Below is a small trained network, with its code and all its weights. Each question gives an input and a class and asks what happens when units are switched off, that is, made to give their printed mean instead of their output.

import numpy as np


def w(rows, s, z=0):
    codes = np.array(rows[::2]) - 128.0
    scale = np.full(codes.shape[1], s)
    scale[-1] = z or s
    return codes * scale


def f(y):
    return y / 2 * (1 + np.tanh(0.7978845608 * (y + 0.044715 * y**3)))


def log_softmax(a):
    a = a - a.max(-1, keepdims=True)
    return a - np.log(np.exp(a).sum(-1, keepdims=True))


def net(x, mask):
    res = np.array(x, float).reshape(1, 8) / 4 @ E
    y = f(res @ A[0][:, :-1].T + A[0][:, -1])
    res = res + np.where(mask, y, B[0][:, -1]) @ B[0][:, :-1]
    return log_softmax(res[-1] @ U[:, :-1].T + U[:, -1])


A, B = {}, {}
E = w([
[126,126,132,131,128,128],'x0',
[241,35,57,111,95,74],'x1',
[209,99,160,220,214,231],'x2',
[194,207,160,166,2,175],'x3',
[183,213,153,202,179,23],'x4',
[129,128,129,129,128,127],'x5',
[130,131,124,123,130,129],'x6',
[127,126,129,131,128,127],'x7',
],0.0049)
A[0] = w([
[209,76,91,107,118,99,10],'n0',
[176,174,152,154,22,161,86],'n1',
[155,177,131,171,157,48,33],'n2',
[236,55,100,97,103,78,25],'n3',
[57,198,158,129,151,164,26],'n4',
[74,143,122,82,63,48,102],'n5',
[185,179,156,159,2,162,82],'n6',
[62,135,132,85,48,34,111],'n7',
[129,128,128,125,128,130,113],'n8',
[167,104,150,169,167,184,97],'n9',
[220,65,91,108,108,90,19],'n10',
[81,49,115,84,75,217,59],'n11',
[86,68,124,109,219,84,73],'n12',
[129,131,128,125,130,129,129],'n13',
[76,35,94,84,62,228,71],'n14',
[86,66,126,109,219,84,71],'n15',
[125,127,126,134,127,129,136],'n16',
[166,197,133,173,173,23,44],'n17',
[119,113,125,115,120,151,48],'n18',
[79,53,128,106,235,72,79],'n19',
[69,142,120,86,59,46,100],'n20',
[162,188,132,174,166,33,42],'n21',
[177,170,159,158,15,159,86],'n22',
[191,106,142,185,204,221,101],'n23',
[195,110,138,183,203,219,107],'n24',
[86,64,129,109,219,82,72],'n25',
[233,50,101,103,97,77,24],'n26',
[179,103,151,178,184,201,99],'n27',
[85,148,113,86,79,63,90],'n28',
[40,219,157,133,160,178,33],'n29',
[30,244,149,128,179,194,44],'n30',
[128,125,128,125,129,132,95],'n31',
[78,150,107,85,73,58,93],'n32',
[106,146,139,126,135,138,6],'n33',
[86,55,125,80,81,211,52],'n34',
[169,200,134,169,175,21,44],'n35',
[132,137,124,141,131,112,64],'n36',
],0.0088,0.0019)
B[0] = w([
[58,105,174,122,127,125,175],'n0',
[93,202,42,133,135,125,227],'n1',
[178,164,178,126,128,131,163],'n2',
[17,88,194,131,135,128,212],'n3',
[59,104,173,122,128,119,171],'n4',
[172,48,85,132,132,134,218],'n5',
[83,221,22,131,137,123,250],'n6',
[182,36,74,126,134,129,236],'n7',
[128,128,129,132,132,128,125],'n8',
[160,75,104,129,119,130,164],'n9',
[38,97,182,122,130,127,193],'n10',
[202,189,204,136,134,124,226],'n11',
[101,193,53,135,122,127,189],'n12',
[128,128,128,130,128,128,128],'n13',
[219,200,226,130,122,124,254],'n14',
[101,193,53,132,122,131,189],'n15',
[129,128,127,124,126,126,129],'n16',
[206,179,207,126,121,132,192],'n17',
[138,138,140,133,134,119,124],'n18',
[94,214,33,131,125,134,211],'n19',
[174,46,83,128,131,131,221],'n20',
[194,174,194,123,125,133,181],'n21',
[90,207,37,127,136,130,232],'n22',
[190,31,74,121,124,118,208],'n23',
[189,33,76,120,123,127,208],'n24',
[101,194,53,135,122,129,190],'n25',
[15,88,193,125,128,132,214],'n26',
[174,52,89,123,130,127,186],'n27',
[161,66,98,130,130,135,194],'n28',
[32,93,187,121,125,119,196],'n29',
[4,79,200,126,126,127,218],'n30',
[128,129,131,130,128,125,122],'n31',
[165,56,93,134,127,137,205],'n32',
[110,126,142,129,126,119,114],'n33',
[195,185,195,136,135,122,214],'n34',
[209,180,210,129,126,136,195],'n35',
[132,135,138,123,126,135,118],'n36',
],0.029,0.0049)
U = w([
[182,14,80,129,120,137,255],'0',
[80,214,43,148,125,133,173],'1',
[206,179,238,139,119,132,56],'2',
[2,71,207,121,125,123,17],'3',
],0.0062,0.0009)

Each question gives the input, the list of numbers given to net, and the class t.
The units are the neurons (one row each of A and B). Each row of codes is followed by its name. A weight is (code - 128) times the scale printed after its matrix; where a second scale follows, it is the last column's (A, B and U).
mask holds one flag per neuron, in row order. A switched-off neuron (its flag False) gives its mean, the last column of its row in B, instead of its output. The means were averaged over made-up inputs and are rounded, as every weight is.
A unit's drop is (log p(t) with every unit on - log p(t) with that unit switched off) / (log p(t) with every unit on - log p(t) with every unit switched off).
most important unit: the unit with the biggest drop
top k neurons: the k neurons with the biggest drops, biggest first
drop of u: that unit's drop, to one decimal
input [2,-3,-8,-8,6,-4,0,3], class 0: top 4 neurons	[n7 n20 n5 n32]
input [6,-6,-6,-3,3,2,-7,-7], class 0: most important unit	n7
input [-2,0,-2,-1,0,3,8,4], class 0: top 3 neurons	[n6 n22 n1]
input [-3,0,0,-1,-2,7,8,-3], class 2: top 4 neurons	[n6 n22 n1 n7]
input [7,3,2,-2,1,-4,-1,0], class 3: top 2 neurons	[n6 n7]
input [5,-4,-5,3,6,-3,-8,4], class 2: top 2 neurons	[n35 n17]
input [-3,-4,-7,-2,7,0,0,-8], class 0: top 4 neurons	[n7 n20 n5 n14]
input [-8,5,7,8,-6,2,-6,-1], class 1: top 4 neurons	[n6 n22 n1 n7]
input [8,3,6,8,-5,5,0,-4], class 1: top 3 neurons	[n6 n22 n1]
input [6,-6,8,5,-8,0,-4,-8], class 0: top 2 neurons	[n23 n24]
input [-8,-7,-4,-5,7,3,-3,-5], class 2: top 3 neurons	[n35 n17 n21]
input [1,-6,-6,2,-8,2,-4,1], class 2: top 3 neurons	[n14 n11 n34]
input [2,1,6,-7,-3,-1,-7,-5], class 1: top 4 neurons	[n19 n25 n15 n12]
input [-2,6,3,-7,-6,0,-3,-7], class 1: top neuron	[n19]
input [-1,4,1,0,-3,5,5,-8], class 3: drop of n35	0.1
input [-2,3,1,7,-6,-1,5,-3], class 1: drop of n22	0.2
input [7,8,-4,2,0,-6,7,7], class 3: drop of n2	0.0
input [2,-6,8,2,-6,3,-7,4], class 0: drop of n23	0.1
